Below is a small trained network, with its code and all its weights. Each question gives an input and a target symbol and asks what happens when units are switched off, that is, made to give their printed mean instead of their output.

import numpy as np


def w(rows, s, z=0):
    codes = np.array(rows[::2]) - 128.0
    scale = np.full(codes.shape[1], s)
    scale[-1] = z or s
    return codes * scale


def norm(h):
    return h / np.sqrt((h * h).mean(-1, keepdims=True) + 1e-5)


def f(y):
    return y / 2 * (1 + np.tanh(0.7978845608 * (y + 0.044715 * y**3)))


def softmax(a):
    e = np.exp(a - a.max(-1, keepdims=True))
    return e / e.sum(-1, keepdims=True)


def log_softmax(a):
    a = a - a.max(-1, keepdims=True)
    return a - np.log(np.exp(a).sum(-1, keepdims=True))


def net(x, mask):
    ids = ['δεπσφω'.index(c) for c in x.split()]
    T = len(ids)
    res = E[ids] + P[:T]
    r = norm(res)
    for j in range(2):
        rows = slice(2 * j, 2 * j + 2)
        q, k, v = (r @ M[0][rows].T for M in (Q, K, V))
        z = softmax(np.where(np.tri(T) > 0, q @ k.T / 2**0.5, -1e9)) @ v
        o = O[0][rows]
        res = res + np.where(mask[j], z, o[:, -1]) @ o[:, :-1]
    y = f(norm(res) @ A[0][:, :-1].T + A[0][:, -1])
    res = res + np.where(mask[2:26], y, B[0][:, -1]) @ B[0][:, :-1]
    return log_softmax(norm(res)[-1] @ U[:, :-1].T + U[:, -1])


Q, K, V, O, A, B = {}, {}, {}, {}, {}, {}
E = w([
[126,29,134],'δ',
[71,71,87],'ε',
[74,127,51],'π',
[254,145,93],'σ',
[147,146,42],'φ',
[110,35,182],'ω',
],0.0098)
P = w([
[110,177,143],'0',
[145,32,139],'1',
[146,137,67],'2',
[114,187,166],'3',
[154,5,131],'4',
[177,129,79],'5',
],0.014)
Q[0] = w([
[152,87,125],'head 1',
[9,108,177],'head 1',
[123,77,111],'head 2',
[115,44,128],'head 2',
],0.014)
K[0] = w([
[73,1,102],'head 1',
[29,152,177],'head 1',
[222,145,83],'head 2',
[184,91,47],'head 2',
],0.0081)
V[0] = w([
[129,162,137],'head 1',
[181,252,201],'head 1',
[77,152,174],'head 2',
[136,128,2],'head 2',
],0.0096)
O[0] = w([
[179,223,255,100],'head 1',
[68,34,122,2],'head 1',
[228,29,234,88],'head 2',
[74,190,139,203],'head 2',
],0.0063,0.0066)
A[0] = w([
[42,117,156,148],'neuron 1',
[113,247,106,163],'neuron 2',
[219,113,56,121],'neuron 3',
[226,98,105,84],'neuron 4',
[145,129,23,125],'neuron 5',
[149,227,231,4],'neuron 6',
[147,192,93,99],'neuron 7',
[183,134,138,95],'neuron 8',
[121,164,86,60],'neuron 9',
[225,97,112,99],'neuron 10',
[109,36,115,97],'neuron 11',
[144,156,71,159],'neuron 12',
[96,116,108,143],'neuron 13',
[29,85,59,217],'neuron 14',
[172,106,100,136],'neuron 15',
[62,97,187,98],'neuron 16',
[228,96,194,69],'neuron 17',
[94,108,209,130],'neuron 18',
[32,116,19,145],'neuron 19',
[143,144,206,131],'neuron 20',
[188,154,117,120],'neuron 21',
[168,138,176,144],'neuron 22',
[114,23,206,89],'neuron 23',
[176,207,165,118],'neuron 24',
],0.012,0.0029)
B[0] = w([
[178,170,85,147],'neuron 1',
[164,146,145,227],'neuron 2',
[129,182,101,220],'neuron 3',
[37,130,159,170],'neuron 4',
[137,139,89,247],'neuron 5',
[1,139,128,163],'neuron 6',
[159,172,173,178],'neuron 7',
[71,166,52,132],'neuron 8',
[98,169,164,158],'neuron 9',
[120,152,71,168],'neuron 10',
[101,125,249,161],'neuron 11',
[170,134,125,197],'neuron 12',
[150,68,152,145],'neuron 13',
[171,138,158,225],'neuron 14',
[128,104,60,160],'neuron 15',
[175,146,130,140],'neuron 16',
[144,146,127,149],'neuron 17',
[185,138,152,143],'neuron 18',
[174,138,96,254],'neuron 19',
[114,67,46,141],'neuron 20',
[152,190,118,153],'neuron 21',
[108,75,99,132],'neuron 22',
[125,164,71,156],'neuron 23',
[103,102,211,158],'neuron 24',
],0.0057,0.0084)
U = w([
[38,210,117,233],'δ',
[213,159,87,219],'ε',
[148,224,154,3],'π',
[79,197,3,37],'σ',
[196,236,199,39],'φ',
[163,188,180,142],'ω',
],0.011,0.0028)

Each question gives the input, a string of symbols that net reads in full, and the target symbol t.
The units are the heads (2 rows each of Q, K, V and O) and the neurons (one row each of A and B). Each row of codes is followed by its name. A weight is (code - 128) times the scale printed after its matrix; where a second scale follows, it is the last column's (O, A, B and U).
mask holds one flag per unit, heads first, then neurons. A switched-off unit (its flag False) gives its mean, the last column of its rows in O or B, instead of its output. The means were averaged over made-up inputs and are rounded, as every weight is.
A unit's drop is (log p(t) with every unit on - log p(t) with that unit switched off) / (log p(t) with every unit on - log p(t) with every unit switched off).
k most important neurons: the k neurons with the biggest drops, biggest first
which heads matter: for each layer, one digit per head in row order, 1 if its drop is at least 0.15 and else 0, layers parted by /
drop when u is switched off: that unit's drop, to one decimal
input δ ε σ ε, target σ: 3 most important neurons => (neuron 20; neuron 6; neuron 23)
input ε σ ε ω, target δ: 2 most important neurons => (neuron 6; neuron 20)
input ε ε σ σ, target δ: 2 most important neurons => (neuron 6; neuron 24)
input ε ε ω σ δ, target σ: which heads matter => 10
input ω σ δ π, target ε: most important neuron => (neuron 18)
input ε ε ω δ, target δ: which heads matter => 00
input ε σ ε δ, target δ: 3 most important neurons => (neuron 6; neuron 20; neuron 14)
input δ σ φ ω, target σ: which heads matter => 11
input ω δ σ ε, target ε: 3 most important neurons => (neuron 20; neuron 18; neuron 23)
input δ ε φ ε, target σ: 3 most important neurons => (neuron 20; neuron 6; neuron 14)
input ω σ ε ε, target ε: 2 most important neurons => (neuron 18; neuron 20)
input ε ε ε σ, target δ: drop when neuron 6 is switched off => 0.6
input ε ε δ ε σ, target σ: drop when head 1 is switched off => -0.1
input σ σ δ ε σ, target σ: most important neuron => (neuron 4)
